Table B holds the same points as the rows below and some others, measured another way and shuffled. Each row below is followed by which row of B it is.
B:
0: [  96  -96  -84  -31  -21  363  -91 -160 -109  -56  105 -112   89 -130
 -176  -93 -109  240  -36   10    6  -14  -58  -67]
1: [ -91 -448  -28   39  -71  170  117  176 -328  151  115   23   32   65
 -139   60 -183 -179  -10  127   82 -147 -126  -52]
2: [  23 -420  -47  190   51  356 -132 -185 -279 -157  307   -9   91 -171
 -324 -336 -170 -129  -13  118  -34 -189 -140 -156]
3: [ 104  -28  119  -42  134  -31   56 -148  -80 -222  193  -64   45  -47
   24   71 -157 -106  -93  -80 -155   60 -166    8]
4: [-458 -111 -200  103 -226  100 -370  129 -371  121 -168   45   -6   36
 -232 -463  313  -37 -263  130 -135 -250  -80  -52]
5: [ -86   78   67  -26   64  101  -56  -70 -110   70  -15  -44  203   14
  -21    8 -171  104 -116 -151   78  131  -19  -70]
6: [  27   -2 -125   32  118  158 -137 -148 -169  -89  155   52  105  -96
 -142 -347 -208   94 -297  -19  -31   65  -23   -5]
7: [ 218   18  -59 -110   -5  216  191  -64  -39  -87  222    6   44  -26
  105  184 -106  181   34    7    9   97  -27   37]
8: [ -31  -43  175  -65  -14   89   14  -45 -134  -66   53 -206  115  -32
  -14  269  -88  -61   -1 -104  -87  -27 -191  -93]
9: [  31   53   21  -36  105  -82  143 -169  -66 -226  105  -12   28   50
  -11  -90  -78  -45   75   -8  -73   94  -64   26]
10: [-104   82  -62  -86 -203  355 -259 -126 -148  -86   -2 -283   49 -148
 -204   14  153  258 -115  -25 -105 -159 -124 -102]
11: [-390  -98   49 -252   17 -474 -100  124  -93  240 -671 -162 -150  298
 -166  -95   55    8 -154  -73 -103   89 -115  131]
12: [ 354 -147  146  -78  281  205  110 -256   91  -17   86  -76  199 -112
   26  144 -421  225   78 -162   56  295  -49  -39]
13: [ -87  223  -65 -298  -76 -180  -99  123 -108    2  -72 -103 -140   66
   68  151   19  115 -548 -113 -192   47 -129  201]
14: [-251 -151   82 -102 -199  113  -91   21 -129   37   57 -141  -45   94
 -120  237  143   -9   -8  -70   85 -171 -101  -40]
15: [ 107   -8  -86 -170  -73  274   31  -51  -82   14   14 -158   25  -49
  -78  128  -97  297  -51    0   16   36  -61    9]
16: [ 116   27  -35  -32   58   19   96  -43 -112 -105 -108  -60   60  -51
   80  -73   12   57   54   81 -298   90 -149   21]
17: [ -37   38   -2  -89 -258  467  -37   -5 -258  -63  110 -383  123 -148
 -163  329    4  158   13   12  -53 -216 -194 -179]
18: [  35 -135  -88  -23   14  127  -65  -98  -59  -16  -30   33   -4  -24
  -58 -183   51  152  -10   49  -96   36  -38   25]
19: [ -46  -20  -49  -24   47   27   92 -125  -35   -7 -114   23   75   99
  -52 -170   -2  148  209   17   62  139   39   -9]
20: [-163    8   48  -56 -108  122 -306 -108 -106 -136  197  -88  -35  -70
  -84   24  176    0 -308 -122 -122 -156 -136  -12]
21: [   0 -220  148   26   -7   87  127  -38  -87  -40   69  -30   78   40
   55  181   26 -112  258    5  -41  -23 -124  -79]
22: [ 125 -131  120   63   60  221  114 -167  -55 -139  299   21  149  -48
   67  130  -80  -36  195  -42   15   35  -70  -99]
23: [  40  133  -13 -136  -20  223  -89 -155  -33  -81  222  -78   72  -48
  -33  123 -113  242 -222 -157   98   70    1    2]
24: [-166 -187  130 -265   87 -349  -43 -135  227   77 -125   86 -230  307
   -9   74   99   95  -40 -218  175  174   68  219]
25: [-228 -152   11  -23  -98   76  -47   24 -208   15  130  -19    3   95
 -153   23  -23  -89 -109  -32  113 -119  -62  -33]
26: [ 257  -62   48  -10   99  213  158 -162   -6 -158  361   77  110  -65
  138  143 -153   58   62  -45    5  117  -36    0]
27: [ 218   75  -99  -35  132   73  296 -113  -45  -61 -128    8  145   17
   75 -131 -156  214  280   98  -71  260    4    7]
28: [  10   59   -6 -234 -136   15  170  -45   19  -85  -72 -180 -102  109
   16  269  146  192  185   10  -38   22  -73   75]
29: [-323 -207  -58  -63 -133   68 -111  -42 -105  152 -240  -76  -44  173
 -276 -156  137  138  127   16  174  -73   20  -30]
30: [-218 -403   25  -19  -52  -15  -26   70 -203   89   72   29  -91  139
 -185   -9  -36 -184  -79   26   95 -148  -96    7]
31: [ -65  184 -131  -40  -60  187 -186  -75 -157 -125  355   90   39  -62
  -11 -102    7  101 -426  -84    3  -24    3   50]
32: [ -56   35  -21   46 -103  179   35  142 -375  -39   87 -125  162  -95
   12   96  -67 -133 -153   76 -226 -127 -226 -102]
33: [-183 -320 -124  -69  -39   24 -179    7 -109  147  -78   94 -130  112
 -208 -263   38   83 -189   31   76  -53    2   87]
34: [-159 -120   18   19  -50  229 -272 -156  -84    5   51  -36   73  -37
 -169 -140   95  120  -75  -79   43  -63  -28  -80]
35: [ 152 -142 -252  -38   25  234    8  -52 -210  -48  -28  -47    1 -113
 -196 -318 -153  193 -109  183 -155   10  -85   29]
36: [-122  209  -34 -217 -223   31  113   12  -25  -58  -39 -145  -69  136
   78  290  254  197  107  -27   -4  -11  -35   58]
37: [  17  152 -133 -186  196 -446   40  -90   85  -55 -422  113 -147  161
  102 -392  112  175 -101   22 -303  322   -2  268]
38: [ -15  157 -277 -171 -164  -72  142  173 -215  -54 -179  -37 -152   69
   65  -88  195  124 -111  218 -313  -21 -113  168]
39: [ 388 -205  -68   31  210  144  376 -165  -90 -162  -23  -47  115  -80
  -21 -142 -290   77  388  205 -177  176 -115  -29]
40: [-260  120 -114 -214  -98 -179 -121   -8  -58   37 -347 -112 -138  163
 -126 -151  201  204 -142  -21  -91   33  -29  126]
41: [  50  -31  -63 -138  -23  239  -49 -126   -1   26   91  -29   26   -1
  -71   43  -68  303  -76  -76  133   80   33   27]
42: [ -25 -106  151  -68  -70   81  150  -12 -110  -36  -11 -192   75   39
    3  319  -20  -52  218  -19  -44  -31 -164  -83]
43: [ -91  245   -9 -116 -109 -106  136   -1  -52 -168  133   33  -48  136
  187  150  212    1    0  -32  -78   34  -33   91]
44: [  -5  -86 -111  -85  -16  189  -28 -163 -101  -95  116  -76  -19    0
 -240 -135 -119  184  -49    9  102  -10   -4    7]
45: [  12  239 -213 -120 -107   59  105  -20 -173 -182    8  -83  -37    1
  -22 -105   80  158  -68  118 -171    8  -64   73]
46: [ -86   -3  -86 -226  133 -319  -97  -16  -13   84 -364    3 -139  133
  -65 -260  -39  151 -322  -54 -158  195  -50  212]
47: [-306  -71  134  -73 -134   38 -212 -158    4  -65   85  -76  -50  116
 -124   86  260   15   17 -163  120 -115  -23  -40]
48: [  36  165   42 -324   11 -162  160 -215  236 -135  -29  -70 -157  209
   70  233   90  301  145 -154  119  217   68  179]
49: [ 144  -14   60 -169   68   25  207  -53  -22  -41   62  -95   34   43
   62  255 -206  100   22  -67   13  140  -78   49]
50: [ -52  150  -53 -210  -31  -48   -5  -60   -5  -27  -22  -48  -56   96
    6   61   12  205 -158  -97   23  111    6  113]
51: [  39  115  148 -183 -109  256  -27 -152  -21 -174  323 -254   52  -73
  -10  475  -55  128 -105 -204   67  -53 -118  -53]
52: [ -55  -69  -27  -11  110 -131    3 -140  -51  -85 -167   32   -5   71
  -67 -295   50   21   90   42 -141  105  -51   39]
53: [ -42 -110  -18   30  110  -39  -15  -31 -151   -3  -36   81   67   28
  -28 -219  -90  -50  -91   15  -95   81  -73   12]
54: [-209  -78  -36  -85 -153  245 -223  -50 -153  113 -250 -251   61  -17
 -264  -53   90  244  -11  -16    4  -94  -86 -101]
55: [ 246 -106  -64   69  204  -52  327   10 -203 -126   27  101  109  -22
  132 -174 -231 -137  106  179 -273  159 -145   34]
56: [-307 -113 -159  -96 -110  -62 -146   32 -134  151 -392  -39  -99  164
 -221 -325  202  161  -13   86  -22  -31   -6   54]
57: [-164  188    0 -219 -255   -9   82  -23    6 -112  -34 -152 -123  159
   55  294  349  156  147  -34  -16  -57  -41   65]
58: [-322   30  -23   48 -128  -92    8    1 -160  -35 -170   18   22  170
  -37 -181  309  -71  207   74  -76  -59  -45  -41]
59: [-223  -82    9  -77  -97   54 -149  122 -287  167 -359 -271   83   -5
 -179    5  -23   33 -153   12 -175  -83 -218  -86]
60: [-176 -145  -17  -85  -38   73 -137 -143    1   63  -64   -5  -37  109
 -176 -127   75  183   19  -67  158   18   45   11]
61: [ -71  -22  -83  -41  -70  136   -9 -133  -80 -101   77  -19   -1   36
 -115 -121   80  125   75   26   37  -22   -4  -10]
62: [  66  -26  -97   25  -77   61   75  -47 -115 -247  230  104  -72  -19
  109  -82  240  -61   43  141 -259  -82 -110   60]
63: [-223   54  223 -101  -36 -141  -21 -141   39  -92  -70 -131   14  148
   24  207  183  -39  153 -178    0   21  -81  -32]
64: [-351 -277   40   10 -193  274 -260  -52  -77  194   44   23   31  110
 -194   12  201  112   51  -95  300 -148   55 -106]
65: [ -72  -91  -74  -13   89  -11 -152 -157  -14  -32   13  144  -23   52
  -77 -324   48  107 -116  -40    7   88   37   71]
66: [ -78 -199  120  259  -76  332  -49  -59 -347 -191  321  -79  242 -169
  -80    2   19 -306  130   72 -166 -255 -235 -269]
67: [  76 -171  122  111  -25  449  160 -257  -30  -97  251  -61  253  -37
  -63  143  -63  106  540  -18  234    7   14 -237]
68: [ 402  -22  -26  -10   58  443  352 -158  -26  -78  137  -87  251 -128
  105  190 -235  299  429   80   22  193  -24 -114]
69: [  13   73   -2 -171  -36  101 -140 -104  -90 -131   98 -186  -37  -80
  -87   94  -37  127 -295  -97 -127  -33 -144   44]
70: [ 143  279  -20  -55   41  176  138 -264   30 -194  -69 -139  177  -54
   37  -37   14  312  301  -18  -77  197   -9  -71]
71: [-101  228  -48 -218 -182  114   50  139 -188   69  -24 -191   45   48
   40  319  -29  171 -218  -66    1    4  -88   29]

[  21 -253  -81   14  243  317 -110   92  156  -28  101 -125 -147 -136
 -366 -166 -108 -121  -81 -145 -118  -85 -150   -9   40  314   -4] -> 58
[ -57 -118   50 -134  289   33 -117 -116   99  156  -64  221  188   84
 -145  -76   85  -22  -83  -84  168 -289  129  -34  122  335   16] -> 50
[ -98   75  127   44  -76  170  -81  124  -59   -8   35 -103 -140 -285
  -39 -322   42  506  130  -91 -123  -54 -123   46  161 -112   80] -> 27
[ 145 -705   32 -291  374   87 -373 -221   -6 -170  181 -111  192  130
 -624  -16  -50 -461 -291 -291  230   29  129 -134  148  233  190] -> 32
[-568  280  687  603 -542   49  143   34  135  -36  258 -117 -153 -178
  152  -91  519 -148   70   58 -421 -603 -364  488  268 -491 -612] -> 31
[-209  271  309  335 -281  202   66  283  301 -116  111   64    0 -440
  253 -200  394  -45   72   10 -229 -525 -374  384  335 -165 -497] -> 62
[ 122 -328 -204 -200  284 -135 -121   44    4   93  236  -43  176    1
 -207  -48  -64  -44 -395  -42  102  124   89 -152  -14  370  136] -> 49
[-186   28  306  465  -24  475    9  -93   35 -268  167 -491 -284    8
  -76  -94  292 -314  104 -103 -175 -139 -250  165  -57 -169  -63] -> 4
[-130 -362  -75 -191  200  155 -153   18  191  237   56   -8   18   81
 -304 -154 -157  -85  -95  -72 -153   32  -90   96 -108  489  -55] -> 22
[ -86 -148 -245  126  160  216  154   96  -83 -136  138 -113   45  131
   74   28   19 -162 -258   35 -111  160  110   45 -208  150  -42] -> 14
[ 229 -202  -68 -149  306   -9 -250   52  186  154  191 -204  -18 -161
 -276 -205  -29  -18 -182 -128  109   -6 -156 -198   53  462  221] -> 52
[-190    2   29  203  120  377   68   18  117  -27  114 -234    8 -185
   86    1  239  -18  -48  182  -29   55  -85  374 -145  112  -70] -> 7
[ 183 -110  -25  126  530  471  -96  -88  214 -170   76 -188   11 -283
 -263   46  233 -311 -126   -1  339 -215  -27   68   85  339  137] -> 45
[-456  287  307  659 -248  479  334   40 -279 -369   76 -133 -341 -178
   36  -69  265  285  134   23 -322 -302    9  265  136 -645 -211] -> 10
[ -62  296   29  223  -18  252   93   99 -140 -168  -74  -96 -109    1
  314 -251  202  312  144 -117  -64 -101    0 -106   25 -146   92] -> 56
[-131  264  -57  -93 -260 -529  101  334   55  361   84  341  243   50
  507 -283  101  366 -218    4 -228 -203  -47 -115  106  177 -262] -> 24
[  60 -231 -175  -41  178  -56  -25   63   59   35  172  -64   88  262
  -45  -83  -29 -351 -309 -148  -85    7   -1 -206 -116  375  -17] -> 25
[-306  296  130  435 -204  195  276  115 -239 -183   68  -39 -175  -68
  211 -127  211  331   25    7 -246 -202   39   82   69 -384 -138] -> 15
[  67  271  104  241   54   69    7   78  -10  -81   20  -65 -153   -1
  100 -256  185   58   31 -240   -8 -371  -84 -320  165    7   60] -> 35
[ 112   80 -210  136  341   94   78   64   98  120   47  -25 -130  170
  -53 -121  -24 -153 -177 -136  -32 -222  -10 -348 -113  491   74] -> 44
[-181 -304  -93   69  248  212   86  -63  -37  -63  178  -43  130   -3
 -216  158   59 -166 -336  142   21   69  181  235 -102  151  -59] -> 51
[ -22  -44  239  -43 -442 -496 -119  277  -58  -89  416  -21  260 -308
  207 -223  269  186 -321  -77 -121  -89 -162   38  398 -351 -214] -> 3
[  14  279  353   56 -390 -436 -107  126 -156 -102  267 -117  248 -278
  471 -269  491  432 -118  -47  116 -122  -72  -41  387 -489   34] -> 46
[  38  188   -6  219 -168   73   20  219   14 -152  203 -418  -61   37
  471 -256  252  -61  -45  -95 -194  149 -267  -78 -147  -45    7] -> 2
[-427  -74 -140   72  261  420  148  -97   43  325 -315  218 -251  659
 -166 -168 -291  -86  188 -168 -423 -160   87  -67 -391  572 -128] -> 64
[ -53  -69  161  -32   66 -142  -80  -61  -46  -25   49  221  205   37
  -66  -81  187  -22 -173 -148  128 -359  146  -96  305  -15  -55] -> 69
[-345 -212  331   43 -284  -68 -107  -67 -210   10  225 -199  -55   44
 -179 -194   55  263  -32  -73 -271  102  -36  148   68 -310  -21] -> 5
[-324  374   63  350 -243  170  243  180  -82   21   14  -97 -178   19
  417 -224  174  354  108   37 -370  -78 -117  108 -123 -143 -160] -> 60
[-317   65  222  154   18  591  -12  -22  -86 -119 -101 -123 -177 -418
 -125 -200  127  630  317   89  -59  -14  -24  430  112 -249   77] -> 70
[-160 -140  -91 -114  570  388  -69 -277  138  309 -289  137    3  365
 -234  -51  -65  -78  100  -55  130 -133  178  -32 -253  679  161] -> 41
[  66 -544 -252 -249  376   42 -152   26   65  132  249  -59   88  -87
 -508   -7 -230  -86 -401    0   30  190   61  -16  -57  486  116] -> 63
[-209  120   70  265  119  394   88  -64  -60  -47  -33 -196 -182   53
   35 -110  143  132  116   -7  -93  -51   -3   82 -141   30   70] -> 0
[ 132  -46   13  -62  -34   -3 -158  192   98 -132  298 -318  245 -418
  278 -144  315  110 -201  100  142  212 -176  203   74  -14   54] -> 9
[-263  -79  -89   88  217  563   50    0  -56   46 -120  -98 -273  -58
 -253 -182 -166  393  185   -3 -208  104   15  171 -171  172  105] -> 68
